Here is a tiny trained network, its code and every weight. The questions are about switching its units off for an input and a class, where a switched-off unit gives its printed mean instead of its output.

import numpy as np


def w(rows, s, z=0):
    codes = np.array(rows[::2]) - 128.0
    scale = np.full(codes.shape[1], s)
    scale[-1] = z or s
    return codes * scale


def f(y):
    return np.maximum(y, 0)


def log_softmax(a):
    a = a - a.max(-1, keepdims=True)
    return a - np.log(np.exp(a).sum(-1, keepdims=True))


def net(x, mask):
    res = np.array(x, float).reshape(1, 8) / 4 @ E
    y = f(res @ A[0][:, :-1].T + A[0][:, -1])
    res = res + np.where(mask, y, B[0][:, -1]) @ B[0][:, :-1]
    return log_softmax(res[-1] @ U[:, :-1].T + U[:, -1])


A, B = {}, {}
E = w([
[251,207,146,27,52,223,30,49,76,251],'x0',
[127,126,113,128,112,155,117,138,141,114],'x1',
[121,108,153,123,97,109,102,105,128,120],'x2',
[109,110,157,147,141,153,102,107,111,135],'x3',
[131,153,121,105,115,139,122,156,157,109],'x4',
[236,148,253,202,50,203,249,35,194,52],'x5',
[116,90,163,152,124,116,119,88,106,148],'x6',
[211,10,231,52,184,145,140,254,53,100],'x7',
],0.008)
A[0] = w([
[62,146,124,183,179,73,194,145,151,78,178],'n0',
[130,201,124,254,121,146,171,53,221,102,146],'n1',
[142,227,132,180,80,137,133,86,131,159,54],'n2',
[249,76,202,121,151,153,163,141,167,124,172],'n3',
[24,189,23,135,162,77,43,79,155,199,191],'n4',
[212,70,59,96,158,114,105,240,5,150,133],'n5',
[139,79,127,70,125,132,62,214,32,213,134],'n6',
[157,128,188,186,137,138,241,86,170,66,140],'n7',
[219,222,100,70,87,179,82,75,64,223,207],'n8',
[41,95,184,170,197,47,180,213,131,26,244],'n9',
[28,127,164,205,150,97,130,160,122,25,253],'n10',
],0.008,0.005)
B[0] = w([
[105,125,109,105,170,137,156,123,224,30,201],'n0',
[168,164,66,104,35,89,182,35,121,82,201],'n1',
[177,111,188,128,80,157,150,60,62,128,165],'n2',
[182,73,129,167,56,175,178,177,110,243,198],'n3',
[190,70,77,210,122,201,212,208,206,244,227],'n4',
[34,122,248,91,183,60,91,167,148,165,217],'n5',
[98,153,243,55,142,103,51,187,141,133,215],'n6',
[170,144,81,111,70,159,183,105,223,109,205],'n7',
[181,114,255,149,38,140,94,52,53,209,235],'n8',
[102,56,23,178,164,74,193,185,187,48,254],'n9',
[78,125,23,134,182,98,175,145,226,87,218],'n10',
],0.0089,0.019)
U = w([
[132,55,78,198,138,147,209,207,186,148,247],'0',
[196,85,158,134,132,221,141,143,112,254,233],'1',
[43,43,98,85,222,51,105,197,100,36,141],'2',
[105,172,202,23,159,87,51,138,33,162,38],'3',
[80,191,75,135,124,95,192,24,178,53,10],'4',
[166,205,148,142,87,158,127,19,16,132,3],'5',
],0.0081,0.0048)

Each question gives the input, the list of numbers given to net, and the class t.
The units are the neurons (one row each of A and B). Each row of codes is followed by its name. A weight is (code - 128) times the scale printed after its matrix; where a second scale follows, it is the last column's (A, B and U).
mask holds one flag per neuron, in row order. A switched-off neuron (its flag False) gives its mean, the last column of its row in B, instead of its output. The means were averaged over made-up inputs and are rounded, as every weight is.
A unit's drop is (log p(t) with every unit on - log p(t) with that unit switched off) / (log p(t) with every unit on - log p(t) with every unit switched off).
The circuit of an input: a set's keep is (log p(t) with only the set's units on - log p(t) with every unit switched off) / (log p(t) with every unit on - log p(t) with every unit switched off). Starting from all 11 units, units are removed one at a time, each time the one whose removal leaves the highest keep (on an exact tie, the one counted first), for as long as the keep stays at least 0.8.
units of the circuit, in order: the units of the circuit, biggest drop first
top k neurons: the k neurons with the biggest drops, biggest first
drop of u: that unit's drop, to one decimal
input [-5,4,1,3,2,8,3,0], class 4: units of the circuit, in order -> [n1]
input [7,2,3,-8,2,6,3,0], class 5: units of the circuit, in order -> [n4; n8]
input [1,-7,4,8,-6,4,1,-2], class 5: units of the circuit, in order -> [n9; n4]
input [-5,-4,-4,-5,7,4,-5,0], class 4: units of the circuit, in order -> [n4; n1]
input [-5,6,5,8,2,-5,-2,1], class 2: units of the circuit, in order -> [n3; n7]
input [6,0,2,3,2,-8,-3,2], class 3: top 2 neurons -> [n6; n5]
input [2,-8,6,-2,2,8,2,1], class 1: top 2 neurons -> [n3; n7]
input [0,2,-7,-1,-7,-1,-1,3], class 2: top 2 neurons -> [n8; n4]
input [1,-1,1,1,-4,-1,2,-5], class 1: top 2 neurons -> [n9; n4]
input [7,1,-5,8,2,8,-7,-1], class 5: drop of n5 -> 0.0
input [1,-6,-4,8,-8,-8,7,3], class 3: drop of n9 -> 0.1
input [-1,5,-4,0,7,-8,6,2], class 2: drop of n5 -> 0.1
